Every row comes from one small tree of marks. The marks that hang from a mark follow it in brackets, in alphabetical order. Every link used is in the known rows. Which tree was each row made from?
Each row is shifted at random along 3 fixed directions that mean nothing.
Known rows
mogid(tigel(musu(rimep))): [-187  187  122 -371   62  258 -182 -108  107  125 -116  -15 -267   91
 -236  167  235   55   49  122  124  -26  -86   49  -77  -70 -100  -39
  242  257   91  121   36  -78  -93   47  126 -364 -164   19 -290  181
 -329  373 -220  242 -246  100  -21 -184  -28  268 -214   82 -253   18]
musu(luto rimep(zipo(getudi gukemeb))): [ 143   64 -191  232 -171 -121  130   44 -155  -80  -91  243 -198   72
  138  -75  -19  147  -93   89   37   65  261  102 -195   51 -331   34
  -61 -139    0  -83   -6   37  117  -43 -186  212  256  113   17   -9
 -114  -22  -70   99   72  -76  -78  -48  -83  -60  369   26 -151 -100]
tigel(mogid musu(luto(fofo(tole(rimep))))): [ -24  126  117 -311   34  125   39  -32   40   53  222   78 -204  163
  -99   84  -34  294  -79   68   83   35   43   34   10 -156   38   31
   96   77   66  194 -146 -178 -211   28  245 -125   59  156 -195  190
  -38  -82 -148   71 -181   72  -17 -104  -24  184 -252   48 -135   57]
vuma(rusut(pegib) zipo): [ 162   97  -96  213  -18  -73 -190   19    1  -30 -226  -21   90 -109
  193 -107 -140  222   51  -85 -101    3  -50  108  -84  180   76  -63
 -132 -107   50 -183  192  100  203  -73  -25    1  -35  -44  141  -69
   17 -148  -15 -171  302    6   94  247   48 -145  110    0  184   -3]
tole(rimep tigel(mogid)): [ 422   13 -271  101  -54 -176   99   44 -259 -168 -105  359 -306   -8
  323   12 -336  700 -337  127 -122    8  290  321   18    1 -330  455
 -221 -488  150 -182   96  -49   72 -164  449  132  515  301 -252  115
  302 -182 -142  -14  315   35 -142   -1 -227   34  369  109 -122 -557]
gukemeb(getudi tamov(rimep)): [ 121  -92  -55   51    7  -96  253  164 -243 -198 -192  200 -243   -3
  163   40   41  636 -214  365  210  270  342  288 -182 -104 -300  301
  -12 -468  226   92 -175  -62 -179  144  340    4  569  232  -14   42
  234   31  141  -81  -29  133 -193 -322 -310 -147  136    9  -84 -466]
zipo(getudi(rimep(luto) rusut(pegib)) gukemeb(tamov)): [  33  -19  228   13  138 -142  144  130   59   19 -340 -377  282 -129
  119 -111  357 -285   41  113 -105  246 -199 -273  -27  153  535   32
   38  -12 -201   -9  -66   66 -201  211 -147  -20 -275 -146  227 -281
  240 -259  379 -444 -138  127   74   66  -74 -597  -77 -110  498  114]
getudi(gukemeb rimep rusut): [-223   71  277 -533  114   45   48  -15   44   17 -108 -131 -266 -123
 -281  245  396  -20  157  148  332  -83  -35   29    0   92  159 -256
  287  328    6  121  -45  -32 -363  152  159 -301 -567   80 -285  107
 -235  381  100  223 -392  164 -143 -362  -82  107 -547   10  -75  -26]
zipo(getudi(rimep rusut) gukemeb(tamov(luto tole(tigel)))): [-284   -2   45 -220  -70   71 -183 -102   69  133  250 -165  -24   26
 -133  115  121 -652  266   25   61 -100 -213 -255  208 -154  254   25
  -39  461 -192  -18 -137  322  129  -17 -171  -87 -226 -248 -128  -18
 -180  392   57  214 -124  -57  -21 -112  209   84 -130   17 -150  340]
tigel(mogid musu(luto rimep)): [  74  216   59  -92   19  134   34   16    6   42   47   99 -201  165
  -46  238   20  374  -63  137  -10  172   27  103 -136  -79   10   95
   91   13  120   70  -95 -235 -182   56  181 -256   85  137 -199   37
  -14  -39 -116   28  -94  104  -34  -63  -92   77 -143   35 -152  -80]
tamov(getudi(gukemeb rimep rusut(pegib sopi(zipo))) luto): [ -95 -122  106   34  -47 -248  -17  110  -96  -82   43 -105  -30 -220
 -102   60  302 -149  208   78   84 -147  -15  176  -88  -95  259  -12
   92  144  -62  131 -197   90 -106  165 -149  -41 -132  -25  -58  -37
  147  100  283  -56  -53  103  -55 -218  -23 -138 -326  -82  287  163]
rusut(sopi(tokefe(vuma))): [ -28   26 -218  226 -193  210 -396 -306   79  218  574  301 -210  295
 -282  226 -174  -68  271 -214   45 -136 -191  -69    4   33 -713 -289
 -278  319  -17 -127  168  -76  544 -256 -375  101  229 -125  -28  216
 -542  498 -452  512  273 -330   37  278  205  674  -96   41 -534  565]
vuma(pegib(tokefe) rusut(getudi(rimep) sopi) zipo(gukemeb)): [ -47  -22  143  133   53  -57 -119   76  138   43  -20 -239  335 -216
   21  -20  109 -270  216 -171  -76  -44 -280 -326  -23  246  337 -367
  -29  199 -130 -113   15  245   72  102 -281  -89 -517 -264  229 -138
  -31 -149  148  -56   86   37  148  154  159 -188 -211 -130  319  451]
tamov(getudi(rusut(sopi)) tole(gukemeb rimep tigel(mogid))): [-162  -53  133 -135  131   46 -304 -131  186  145  683 -209  242   -3
 -212  147 -137 -484  269 -161 -139 -219 -476 -367  401 -189  500   42
 -107  517 -102  -53   21  128   79 -184   29 -227 -383 -253  -28  -34
    7  205  -48   47  -20  -47   72  138  212  209 -236   -5   90  250]
rusut(getudi(rimep) pegib): [   8  197 -155  -67 -154 -161  -41 -101 -200  -63   33  400 -680  -34
  -47  148  112  476   26  358  441 -156  279  276 -275 -248 -511 -199
   -1  -46  112  253  -66 -120  155   47  114   41  421  213 -317  182
 -153  435 -221  471  -53    8 -227 -301 -231  322  -41  154 -293  -95]
luto(fofo(musu tole(gukemeb(tamov) tigel(mogid)))): [ -71  -85  348 -458  333  105  310  153   65 -101  -63 -250  238 -183
  -90  -50  113   88 -241   31  190   55   66   44  241 -168  578   11
  321 -154   52  281   28 -121 -594  243  573 -183 -360  117 -105  -88
  305 -236  256 -297 -416  271  -70 -323 -174 -160 -342  -56  179 -346]
tokefe(vuma(pegib rusut(sopi) zipo(getudi gukemeb(tamov)))): [-322 -166  349  121  270   92 -121  163  168   33 -214 -465  605 -228
  -28    5  291 -318  259 -112  116  148 -415 -205   82  315  726 -183
  127  147   33 -107   91  281 -157  194 -194 -184 -486 -342  430 -351
   43 -292  271 -398  -99  159  200  100  118 -367 -444 -245  377  310]
luto(fofo(musu tole)): [  19 -169  158 -208  131  122  -23    1  158   40  -43 -119  131   24
  -71 -264   45    0 -158  -81  -30  100  -13   28   89  -58   46   -8
  118  -23  124  130   50  -41 -199   58  123  -43 -139   15   82  130
  -10  -77   60 -125 -129   67   77    1  -58  -55 -128  -46  119  -67]
tokefe(vuma(pegib rusut(getudi(rimep(zipo(gukemeb))) sopi))): [-335  -42  205   35  113  -94  -88   38   27    5  -87 -125   89 -246
 -176   39  249 -399  243   57  277 -219 -190  -73  -36   81  255 -434
  176  269   57   56   19  141  -57  134 -163  -75 -299 -150  145 -142
 -109   37   47   67 -172   58   30  -94   24   40 -349 -108  140  265]
luto(fofo(musu tole(gukemeb(tamov) rimep))): [ -74    7  235 -383  160  235  -55 -103  353  233  308 -395  416  124
 -265 -257   40 -569   58 -284 -144   58 -394 -507  309 -131  393 -193
  -19  369 -168  114  -26 -104  -35  -54 -152 -109 -426 -184  218   -4
 -190  -94   40  -27 -126  -59  231  265  196  -29 -118  -79  272  156]
mogid(tigel(luto musu(rimep(zipo)))): [ 147   29  120  -88  165   69   73  148   85   21 -424 -260  169   43
   83 -104  162   94 -200   -7 -328  113  -24   57 -117   70  160  393
  243 -252  -28   68   70  -50 -335  113  102 -221 -143   38   78   -7
  232 -285  120 -330  -91  212  126   23 -139 -290  -38   18  261 -290]
rimep(luto zipo(gukemeb(tamov))): [ 122  163  -96  155  -59  -26  259   20 -139  -54  -10  235 -163   17
    9  126  -32  282   10  130  264   93  319  102 -115  108 -275 -224
   -7 -148  -61  128   19  -68  -70   43   77  129  284  144  120  -72
  -86   98   35  -78  -18  -69 -165 -192 -156  141   63   33 -195 -157]
tole(gukemeb(getudi(rusut)) rimep(luto(fofo) zipo) tigel): [  71  -69 -125  -31  -49  -72   64 -101  -26   -1   23  -57  175   21
   47 -233 -281 -220   -5 -177 -213 -300   -5 -206   78   23  -53  -37
 -125   25 -153 -135  -67    1  211 -252 -145  320  -21  -32  171  -56
   15 -158 -103   67  127 -237   69  250  235   63  301   93  204 -203]
musu(rimep(zipo(gukemeb(tamov(luto(fofo)))))): [ -57  138  -32   51 -106  173   84  -57   71  144  467   36   76   85
 -153    4  -18 -277  139 -131   13 -107  -56 -233   67  -40  -88 -249
  -74  262 -227   42  -35   28  225  -55 -357   46  -69 -107  168 -123
 -290   98   15  134   59 -195   80  157  310  133  -21  -64   -4  297]
luto(fofo(musu(rimep(zipo)) tole(gukemeb tigel(mogid)))): [  29  -77  141 -267  206   12  142   55  110  -56   72 -204  294 -134
  -52 -287  -73 -330 -196 -189 -184 -209   -5  -68  209 -126  366  -14
  153  -55  -15   22  101 -124 -238   -2  227   -5 -346   45  -10  -65
  155 -360   99 -135 -150   79   72   40   49  -99   20  -36  243 -245]
mogid(tigel(musu(luto(fofo)))): [  23  -46  219  -84  169  399 -233  -72  362  310   54 -396  469  222
 -119  -96   89 -342  -13 -286 -445   66 -473 -403  122  145  283  119
   92  313 -161  -20  111   21   81  -31 -254 -212 -445 -284  280  -71
 -112  -72  -88 -268   33  -78  325  510  299  -88 -200  -23  302  343]
zipo(getudi(rusut(pegib vuma)) gukemeb(tamov(tole(rimep)))): [ -62   49 -102  366 -122 -161 -190  -56   65   83  117 -141  215  -66
  175 -200  -79 -554   78  -30 -203   77 -347 -362  167  -46  271  124
 -272  130 -180 -185   62   66  418  -83 -357  118   53 -278  131 -177
  168  -84   96 -120  241  -96  149  377   52 -383  353  -69  259  397]
rusut(sopi(getudi zipo)): [ 503 -199 -426  747 -178 -268 -300  -39  -29  -25   98  245  221  213
  284 -112 -305  -50  -40 -444 -568   62 -126   56  -13  138 -511  199
 -567 -279 -117 -379  228  132  696 -340 -490  432  518 -102  243   -5
  109 -102 -150 -154  772 -360  183  702  196  -43  683  -32   67  130]
pegib(tokefe vuma(rusut(sopi) zipo(getudi gukemeb))): [ -71 -264   10  422  -51  -67   87  130  -92 -151 -230   51   81 -203
  151   73  -24  233   40  -31  170  137   81   61  -58  435   -4  -60
   80 -150   51 -118  107  252  -38  113  -80   59 -245  -24   32   -8
  103  -53   89 -133   62   78  -28 -150  -71 -149  -41  -83  -47  231]
tokefe(vuma(pegib rusut(getudi))): [-296 -177  332 -101  211  174 -170   89  150   37 -300 -375  308 -160
  -65  -82  134    5   88   85  110   72 -308  -25   30   93  464  -80
  221   98  223   31   55   84 -241   98   97 -262 -297 -207  227 -194
  101 -168  102 -173 -172  206  124   22  -68 -164 -430 -122  304   22]
zipo(gukemeb(getudi(rimep(luto)) tamov)): [-144   43  233 -237   83  101  213   -6   14   81   45  -82 -102  103
 -213  190  322  -42  138  227  354  179   23 -215  -94   22  -20 -320
  172  165  -60  244 -213  -84 -241  199   28  -81  -18  -12  124  -78
 -156  266  120   30 -368   35 -142 -305 -118   58 -342   -2 -109   40]
zipo(getudi(rusut) gukemeb(tamov(rimep(luto) tole))): [-307   36    0  -94  -99   25 -112 -131    3   85  281   60 -202   99
 -159  168  142 -339  324  182  263   58  -39 -161   59  -24  -14 -155
  -87  428  -98   -9 -211  186  111  -10 -167  -54   73 -117  -43   69
 -336  460  -42  177 -158  -95 -101 -210  100  223  -57   15 -339  402]
gukemeb(tamov(rimep tole)): [-235   90  200 -308   89  361 -237 -135  230  234  632 -142  -21  160
 -380  168  149 -293  289   69  185    2 -260 -299  187 -123   94 -147
   17  530  -62  173  -50   55   -9  -13   13 -402 -174 -196   57   59
 -421  509  -10  145 -196  -10   18  -85  125  353 -460    0 -213  393]
mogid(tigel(luto(fofo) musu(rimep))): [ 102   99 -201  -20 -124   51  -26  -76  -46   67 -139  221 -298  186
   88   20   -8  306 -198   -3 -183  -78  127  195 -146  -25 -454  278
  -17 -158   26   -8  -14  -73  193  -70 -100   25  250  150 -222  251
  -51   15 -275  229  137  -49   51  118   57  120  200  125 -151  -29]
tokefe(vuma(rusut(sopi))): [-141  -91   79   97   63   30 -110   12  -52  -30 -120  122 -161  -36
  -97  172   26  247   19  125  274   26  -32  260    7   46  -99  -37
  121   20  267   40  125   90 -120   50  116 -135  -54   64  -51   92
  -74  178  -61   -1  -64   88  -54 -161  -99  160 -298  -16 -146   28]
rimep(luto(fofo(tole(tigel))) zipo(getudi)): [ 117 -206 -123  120  -23   -5  -19  -47   -5  -42   64   62   56   53
  130 -282 -201  -41 -134 -110 -146 -224  162   45   34  -29 -265  123
  -60 -202  -26   14   80  104  108 -147  -20  336  208  -15  183   56
   68 -155  -58  -70   98 -148   42  130   93   95  164   76   17  -52]
luto(fofo(musu(rimep(zipo)) tole(gukemeb(getudi)))): [   4 -123  -58  -56    4  -37   26  -53  104   -2   85  -94  217   59
  -41 -415 -126 -423  -77 -214 -207  -97   -1 -153    5 -177 -103 -157
  -46  -47   32  -20  -40 -154  120  -95 -202  236   44  -37  221   19
  -54 -189  -12  112    3 -138  119  207  124  -69  332  -22  152 -111]
sopi(getudi(gukemeb) tokefe(vuma)): [-129 -300  150 -166   60   28   86   76  -47  -98 -146 -123   24   24
 -140  -23  179  147  -52    7  131  130   15  112  -48  178 -152   22
  177 -138   21  -17   50    5 -239   20   41   58  -96   40   13   21
   -8   26   -6  152 -197  105  -72 -166 -237  -26 -283  -52 -110  -46]
sopi(zipo(getudi(rusut) gukemeb(tamov(luto)))): [ 207 -156 -171  426 -118 -235   65  179 -116 -122 -342  -50  257  -73
  362 -130  -55  -13  -15 -131 -266  331   32  107    1  169  131  316
 -257 -302 -157 -291  -14  241  171    8 -237  266  276  -70  101 -197
  318 -258  257 -401  364  -56   58  205   57 -503  501 -138  204  -65]
luto(fofo(musu tole(gukemeb(tamov) rimep tigel(mogid)))): [ 126 -109  198 -357  257  -71  363  191  -17 -155 -149 -212  255 -173
  102 -247  -41  119 -400   17  -56   85   96   15  260 -165  515  303
  137 -351   29  126  -21 -106 -478  128  530  -28 -146  189  -73  -58
  476 -516  247 -333 -201  246  -17 -160 -212 -349    5  -48  347 -530]
tamov(tole(tigel(mogid))): [ 256 -173   84  -16  220   -7   79  174  -51 -132   -3  -87  121 -110
  219  -93 -156  367 -328  108 -180  100   96  163  187   17  252  527
   56 -405  126  -23  191  100 -343   27  566 -130   41   83    0  -79
  476 -264  207 -408    1  229  -70  -73 -283 -251 -101   18  158 -394]
tigel(luto(fofo) mogid musu(rimep(zipo(getudi)))): [  98   61 -166   34  -44  -95  174   27 -172 -108   48  358 -410   75
  121  121    0  656  -61  108   69  -25  330  327 -300  -53 -389  106
    3 -345   50   49 -146 -155    4   20   56   99  496  265 -264  140
   80 -130 -213  216   20    9  -43 -100   10  151   68   77 -276 -132]
musu(luto(fofo(tole(tigel))) rimep(zipo(gukemeb(tamov)))): [-203  201  206 -244   15  206  190   32  101   60  234 -122  132  -42
 -201    3  136 -412  -72  -55  198 -254   39 -187  164 -161  230 -224
  275  265 -156  296   47  -18 -231  104   18  -87 -492  -49   -8  -96
 -191   35  174   -8 -361   27  -32 -183  124   28 -211  -24   37  171]
tamov(getudi(rusut) tole(gukemeb rimep(luto))): [-151   -5 -161 -143 -193 -121  -34 -140 -139  -31  269  189 -353   63
  -87  -17 -216  105  131  213  188  -98  177   85   23 -165 -195   45
 -115  172   90   32 -233   54   66 -210   53   91  311  107 -114  188
 -125  259 -200  392  -45  -79 -172 -244 -121  333   95  137 -228 -123]
luto(fofo(musu(rimep) tole(gukemeb(tamov) tigel(mogid)))): [-138  121   61 -371   59  105  111  -70   48   -1  247   41  -53  -29
 -170   65  -22 -158  -85  -46  154 -185   40  -13  192 -301  139 -177
   76  112   30  138  -18 -215  -88   21  240  -80 -148   94 -286   42
  -65   29  -54  210 -209   23  -63 -144   82  209  -50   16 -147  -73]
musu(rimep(luto(fofo) zipo(getudi(rusut) gukemeb(tamov)))): [  55   13 -244  289 -178 -283  317   70 -232 -187 -180  277 -127 -126
  258  -83  -27  125  -93   72   24  -29  329  133 -154   99 -271   14
 -142 -296  -88 -150  -73   35  154  -10 -240  372  302  137    5 -110
   86 -189   71   -4  119 -141  -61   23   91 -206  472  -27   33  -79]
luto(fofo(musu(rimep(zipo)) tole(gukemeb tigel))): [  58   25 -184 -104  -77  -48   16  -98   14  -35   52   86    8  -33
  -24 -362 -230 -370 -197 -209 -152 -356  161   45  110 -209 -182  -60
  -33  -26   17  -11   80  -78  163 -182  -29  233  -32   89  -93  135
 -118 -116 -140  265   68 -134   36   98  100  136  410   73   -1 -229]

Write each row's tree
[ 211   49   90   23  169  -54  264  171  -66 -127 -195  -15   -4  -28
  110  -21   -4  425 -181  169 -146  181  196  184 -181   55  116  220
  163 -377   92   59  -59 -209 -439  115  329 -118  185  207   45 -102
  323 -431  115 -343 -101  191  -22  -97 -240 -189  -75   -4  156 -418]
tigel(mogid musu(rimep(luto zipo)))
[  63  218  -88  -84  -22  198 -302 -207  144  204  246  101 -172  313
  -64  308 -195   28  102 -169 -130  -55 -136   14   75 -167 -133    3
  -90  158    0   81   39 -166  121 -134  170 -119  144  -26 -249  241
  -77  181 -291  155   95  -60   24  126   92  429  -79  131 -408  133]
fofo(tole(tigel(luto mogid musu)))
[ -15   63 -241  361 -257  -62  -38  -12 -114  -73 -225  176   -9 -206
  216   -3 -255  166   54  -76   34  -54  147  113 -117  342 -187 -223
 -161 -106   53 -285   80   -5  320  -59 -118  176   50  -24  -54  -20
    6 -101  -49  155  347  -69  -32   90  -27   -9  226  -30  -74  150]
getudi(rusut(vuma(pegib(tokefe) zipo(gukemeb))))
[ -19  257  110 -202   46  282 -116  -82  113  150  164  -10  -96  180
 -159  286    5   52   10   18  -51  -35 -142  -55    8 -139  131   30
  135  273   40   86  -40 -188  -96  -18  176 -331 -169   -4 -262   27
 -136   95 -190  110 -130   55   13   -3   70  234 -218   73 -186   24]
tole(tigel(mogid musu(luto rimep)))
[ -70  -96  118 -162   89  -31  -70   39  124   22   79 -330  224  -54
   31  -63  117 -300   89  -27 -168  138 -290 -292  200   18  403  249
  -84  110 -126 -110  -26  135  -90  -20  -92 -128 -265 -180  103  -93
  104  -38  243 -124  -57   64   95  113   54 -337  -71  -70  243   76]
zipo(getudi(gukemeb(tamov(tole(rimep))) rusut))
[-148   18   89 -199   57   33  -42    7   51  -14  163 -162  108  -47
  -80   32    1 -129  185   67   81    2  -89 -174   44 -125  166  -34
   -1   87  -23   63  -65   -1 -116   -1   84 -144  -10 -120  125  -94
  -11  156  177  -55 -158   21   -9 -105   51  -12 -115   -9   45  -37]
gukemeb(getudi(rusut) tamov(tole(rimep(zipo))))
[ 110    1  -15  -27   38 -148  195   60  -77 -123 -196   62   17  -62
   83 -138  -92 -164 -207   38  -70  -31  261  139   29  -60   73    6
  112 -180   74    5   15 -123 -269   43  303  106   72  160  -38   -7
  181 -275   89 -218 -120   93 -110 -206 -204  -52  210    6  -34 -331]
fofo(musu(rimep(luto zipo(gukemeb))) tole(tigel(mogid)))
[-143  -57  264 -253  177   -4 -124   -9  138   52   11 -329  235 -103
 -261   94  270 -545  223 -194   40 -228 -293 -206  139   -8  386 -239
  168  373 -167   52   12   89 -110   62  -72 -139 -607 -174  -97  -66
 -101  243  136  -21 -209    6   20  -58  171   19 -280  -21  168   96]
tole(gukemeb(getudi(rimep rusut(sopi(zipo)))) tigel)
[ 269   66 -244  198 -116   12  -78  -12  -95    0 -367  193 -160  183
  218   17 -159  355 -250   48 -257  148  146  236 -162   36 -344  395
  -87 -274  118  -96   61  -41  158  -67   55   56  397  128  -62  132
   89  -26 -219  -63  261  -43    0  143 -127   -5  363  123 -121 -223]
mogid(tigel(musu(luto)))
[   7   10   85  -40   97   16  197   64   23    7 -256 -107  122  -53
   16 -234  146 -161 -180   -6 -179  -48   81  -59  -60  179   47   62
  230  -69 -119   22   31   21 -147   74  -69   36 -156   43  114  -57
   11 -247   15 -196 -129   24   76   45    8 -192   89   -1  220  -59]
mogid(tigel(musu(rimep(luto(fofo) zipo(gukemeb)))))
[   3   98   -6  277  -36 -120   74  100  -78  -95  -95   11  137 -200
  115  208   78  182  145   15  188  140   25  -71 -150   89  108 -276
  -32 -134  -77   59   21    2    2  222  -62   12 -109  -82   99 -160
  101   49  288 -198   10   61  -63 -122  -11 -258  -66  -77  110  214]
vuma(zipo(gukemeb(getudi(rusut(pegib(tokefe) sopi)) tamov)))
[  -1  235 -156  -87 -169  123 -109 -100  -68   56 -187  247 -406  202
  -38  174   15  230 -102  155   13  -21  140  211 -199 -111 -393  142
   62   54  136   30  -36 -119  112  -38   14 -125  214  143 -289  217
 -241  256 -317  289   -6  -17  -71 -101  -58  266  141  150 -341  -57]
mogid(tigel(musu(luto rimep)))
[  24   89  -80 -183  -61  209 -125 -212   93  187  347  200 -173  222
 -159  194  -66   53   43 -154  -48 -214  -54  -17   41 -109 -255 -142
  -62  252   -9   -6  -42 -193  242 -137  -57  -72    4   30 -244  173
 -248  178 -327  333   62 -130   56  127  266  468  -82   82 -301  144]
tole(tigel(luto(fofo(musu(rimep))) mogid))
[ 177  -74 -247  415 -161 -182   35   71 -214 -124  -72  262  -92   91
  232  226 -199  409  -41  107  -27  200  126  262 -125 -215 -271  268
 -255 -348  139  -29 -120   23  134   35  -47  157  538   58   89  -18
  310   70  137 -140  266  -85  -84  -18  -37  -87  209  -10  -28 -165]
gukemeb(getudi(rusut(sopi)) tamov(luto))
[ -49  -87  175  131  146  165 -295  -15  215  160 -156 -363  380  -25
   -9 -174   -8 -270   80 -108 -226   90 -455 -184  117  177  364   -5
    2  143   70 -137  227   43   72  -50 -113 -160 -304 -257  303 -177
   19 -185   61 -300  117   57  242  409   87 -240 -173  -95  363  234]
tokefe(vuma(rusut(pegib)))
[  86 -195   93   -5   78  -29 -107  -16  137   92 -169 -262  175   89
   62 -106  129 -230   86  -47 -316  143 -256 -223  -10  187  135  154
  -90   83  -84 -196  -56   98    6  -40 -231   10 -156 -150  200  -58
   63 -101   80 -187   62  -39  144  271   96 -217  -37  -30  264   75]
zipo(getudi(rimep(luto) rusut))
[  75   69 -136  257 -115  -79   12  -31   24  100  288   17   70   87
   -3   31  -42 -365  168  -79 -101   20 -108 -276  -12  -95 -117 -112
 -201  116 -263   14  -84   63  320  -33 -365  159  210 -139  239 -163
  -23  125   25   63  219 -203   59  236  155   13  178  -32   43  119]
rusut(getudi(rimep(zipo(gukemeb(tamov(luto))))))
[ 164   13  -89  -36  -76   -7   15  -27   15    7 -149   30  -10  189
   10 -173 -174   -5 -180  -37  -64  169  136  100    2 -142  -71   41
  -38  -70  131   64  -25 -120  -71  -45   54  110  110  121   57  144
  -18  -74  -64    2   16  -17  -34  -29 -208   17  225   58  -66 -243]
fofo(musu(luto) tole(gukemeb))
[-179   66  -95  280 -203  185    0  -67   13   36   45   98   32  -92
  -20  280 -168    3  251 -146  213   27   -8 -136   16  419 -130 -405
  -62  177  -67 -133  109   35  258  -35 -151  -30 -221 -106  -33  -49
 -238  213  -70  148  172 -106  -18   29  172  202    8  -40 -292  413]
pegib(tokefe vuma(rusut zipo(gukemeb(tamov))))
[ 466 -289  -40  463  166 -241  201  275  -36 -155 -427 -192  449 -120
  463 -475  -71  125 -328 -107 -465  378   41  -28   -4  323  148  469
 -113 -617  -63 -259  217  202  -96   17  -24  270  130  -18  429 -241
  504 -611  311 -641  283   68  131  329 -210 -765  493 -127  513 -415]
rimep(zipo(getudi gukemeb))
[-197 -183   59  274    0  -64 -262  -21  113   45  207 -270  398 -160
 -107  -10   78 -366  303 -262 -154 -123 -372 -152    6  180  207  -92
  -52  200  -90 -171   98   16  190  -25 -388   37 -309 -283  251 -146
   17  -51   73  -12  155  -41  164  316  162 -139 -274 -143  283  420]
tamov(getudi(gukemeb rusut(pegib sopi(tokefe(vuma(zipo))))))
